Below is a small trained network, with its code and all its weights. Each question gives an input and a class and asks what happens when units are switched off, that is, made to give their printed mean instead of their output.

import numpy as np


def w(rows, s, z=0):
    codes = np.array(rows[::2]) - 128.0
    scale = np.full(codes.shape[1], s)
    scale[-1] = z or s
    return codes * scale


def norm(h):
    return h / np.sqrt((h * h).mean(-1, keepdims=True) + 1e-5)


def f(y):
    return y / 2 * (1 + np.tanh(0.7978845608 * (y + 0.044715 * y**3)))


def log_softmax(a):
    a = a - a.max(-1, keepdims=True)
    return a - np.log(np.exp(a).sum(-1, keepdims=True))


def net(x, mask):
    res = np.array(x, float).reshape(1, 7) / 4 @ E
    u = 0
    for l in range(3):
        y = f(norm(res) @ A[l][:, :-1].T + A[l][:, -1])
        res = res + np.where(mask[u : u + 7], y, B[l][:, -1]) @ B[l][:, :-1]
        u += 7
    return log_softmax(norm(res)[-1] @ U[:, :-1].T + U[:, -1])


A, B = {}, {}
E = w([
[122,119,85,197,148,108,127,143,81,33],'x0',
[162,122,160,94,216,175,176,64,102,84],'x1',
[124,145,194,78,90,103,36,98,7,131],'x2',
[60,185,100,157,143,150,152,208,107,85],'x3',
[175,142,123,91,127,51,72,93,117,115],'x4',
[61,113,158,108,72,63,176,144,125,76],'x5',
[121,106,102,147,127,147,78,123,185,129],'x6',
],0.012)
A[0] = w([
[145,68,105,156,65,6,76,82,171,82,89],'0.n1',
[138,120,158,82,104,123,123,76,125,180,2],'0.n2',
[228,174,93,143,133,119,38,145,100,190,94],'0.n3',
[141,117,151,127,135,99,170,64,91,106,109],'0.n4',
[131,139,175,80,123,146,84,67,117,177,28],'0.n5',
[43,144,126,145,42,53,124,202,84,153,113],'0.n6',
[146,130,137,115,88,148,57,143,166,196,141],'0.n7',
],0.017,0.005)
B[0] = w([
[254,139,149,136,155,108,123,148,103,169,225],'0.n1',
[58,139,120,182,141,100,101,132,153,147,167],'0.n2',
[171,130,80,148,174,88,101,54,112,126,206],'0.n3',
[210,115,122,146,150,171,91,110,128,87,172],'0.n4',
[89,111,209,94,129,139,95,193,146,106,183],'0.n5',
[84,32,115,80,63,138,81,193,34,133,251],'0.n6',
[235,165,102,159,194,124,180,120,148,136,192],'0.n7',
],0.015)
A[1] = w([
[141,89,151,97,133,126,154,82,97,159,121],'1.n1',
[85,123,175,69,62,125,91,64,139,147,125],'1.n2',
[127,101,109,133,74,126,123,149,251,194,217],'1.n3',
[114,155,125,119,80,50,76,119,149,207,4],'1.n4',
[171,134,146,60,103,148,153,63,79,175,147],'1.n5',
[115,160,150,99,54,103,160,175,117,140,88],'1.n6',
[91,171,75,142,136,112,158,116,130,139,55],'1.n7',
],0.022,0.002)
B[1] = w([
[170,181,143,105,158,127,151,163,107,102,214],'1.n1',
[32,68,134,156,136,128,52,176,212,141,182],'1.n2',
[117,162,145,97,142,197,235,57,175,176,236],'1.n3',
[217,136,121,99,131,162,184,82,56,40,196],'1.n4',
[170,127,169,96,157,118,142,109,91,128,253],'1.n5',
[118,163,100,133,65,136,92,253,155,82,241],'1.n6',
[81,36,197,198,151,124,95,98,168,60,164],'1.n7',
],0.013,0.0064)
A[2] = w([
[130,135,84,131,75,164,122,112,210,182,23],'2.n1',
[165,117,157,80,63,121,154,35,82,129,86],'2.n2',
[72,91,116,223,139,181,144,154,184,99,96],'2.n3',
[143,160,130,154,105,67,185,111,242,225,4],'2.n4',
[135,133,131,132,84,54,108,66,109,180,12],'2.n5',
[80,170,5,202,163,166,145,123,142,74,149],'2.n6',
[151,143,104,81,174,110,37,108,157,153,138],'2.n7',
],0.019,0.0023)
B[2] = w([
[124,119,158,193,155,102,147,102,149,152,170],'2.n1',
[170,195,120,127,130,94,78,132,176,193,195],'2.n2',
[160,165,98,134,137,190,141,174,120,143,240],'2.n3',
[86,154,114,123,143,218,189,184,139,120,222],'2.n4',
[140,132,249,38,155,170,121,139,143,124,152],'2.n5',
[62,115,156,113,104,98,139,100,193,183,218],'2.n6',
[135,133,126,125,85,116,142,90,80,83,254],'2.n7',
],0.018,0.0091)
U = w([
[88,139,101,164,166,175,200,120,212,146,187],'0',
[252,141,122,113,179,90,91,86,71,97,148],'1',
[46,75,101,116,40,99,77,218,113,114,184],'2',
[68,105,123,132,142,51,71,27,138,75,3],'3',
],0.012,0.0047)

Each question gives the input, the list of numbers given to net, and the class t.
The units are the neurons (one row each of A and B). Each row of codes is followed by its name. A weight is (code - 128) times the scale printed after its matrix; where a second scale follows, it is the last column's (A, B and U).
mask holds one flag per neuron, layer by layer. A switched-off neuron (its flag False) gives its mean, the last column of its row in B, instead of its output. The means were averaged over made-up inputs and are rounded, as every weight is.
A unit's drop is (log p(t) with every unit on - log p(t) with that unit switched off) / (log p(t) with every unit on - log p(t) with every unit switched off).
most important unit: the unit with the biggest drop
k most important neurons: the k neurons with the biggest drops, biggest first
top k neurons in layer l: the k neurons of layer l with the biggest drops, biggest first
drop of u: that unit's drop, to one decimal
input [4,8,4,6,7,-1,6], class 3: most important unit -> 0.n1
input [8,4,-6,7,7,2,-3], class 0: 2 most important neurons -> (0.n6; 2.n3)
input [-7,8,7,-1,-7,-4,-6], class 2: 2 most important neurons -> (0.n5; 0.n1)
input [-6,5,8,1,8,4,-3], class 3: top 2 neurons in layer 0 -> (0.n5; 0.n6)
input [2,5,1,4,-2,8,-1], class 2: 3 most important neurons -> (0.n3; 0.n1; 0.n7)
input [3,-2,1,8,6,-4,8], class 3: top 2 neurons in layer 1 -> (1.n5; 1.n1)
input [-6,5,7,7,-8,0,8], class 0: 3 most important neurons -> (0.n6; 0.n1; 2.n3)
input [7,3,1,4,3,-4,-7], class 3: 3 most important neurons -> (0.n1; 0.n6; 2.n6)
input [-2,1,-4,2,5,4,8], class 0: 3 most important neurons -> (0.n6; 0.n3; 2.n4)
input [-2,-5,2,-1,-8,-4,4], class 0: top 4 neurons in layer 0 -> (0.n1; 0.n6; 0.n7; 0.n4)
input [6,6,-4,-4,-5,5,-2], class 0: 3 most important neurons -> (0.n1; 0.n6; 2.n6)
input [-8,7,6,-5,-5,-2,-5], class 2: 3 most important neurons -> (0.n5; 0.n1; 0.n2)
input [4,2,7,8,-5,-6,-8], class 2: 4 most important neurons -> (0.n1; 0.n3; 0.n7; 0.n4)
input [4,0,8,-6,-2,5,-6], class 2: most important unit -> 0.n7
input [6,-8,2,0,5,6,5], class 1: 3 most important neurons -> (0.n1; 1.n4; 0.n5)
input [1,-2,-3,3,-6,-2,-7], class 2: 2 most important neurons -> (0.n3; 0.n7)
input [-2,0,-7,-2,4,-7,-1], class 0: 4 most important neurons -> (0.n6; 0.n1; 2.n4; 0.n4)
input [4,6,4,8,-1,-5,-5], class 0: 4 most important neurons -> (0.n1; 0.n6; 2.n6; 0.n3)
input [-8,-4,-3,2,-1,-6,-3], class 0: 3 most important neurons -> (0.n6; 0.n1; 2.n4)
input [-7,-6,-4,8,-8,-3,-8], class 2: most important unit -> 0.n6
input [4,-4,2,3,-3,-7,0], class 3: top 2 neurons in layer 0 -> (0.n1; 0.n3)
input [-4,3,1,2,-2,7,-7], class 2: top 2 neurons in layer 0 -> (0.n1; 0.n7)
input [-7,4,-8,-3,4,-4,-4], class 0: drop of 2.n1 -> 0.0
input [-2,3,7,5,-7,-2,3], class 2: drop of 0.n1 -> 0.2
input [8,-1,0,8,8,-7,4], class 3: drop of 2.n6 -> 0.2
input [5,3,4,6,-3,-6,1], class 0: drop of 0.n6 -> 1.3
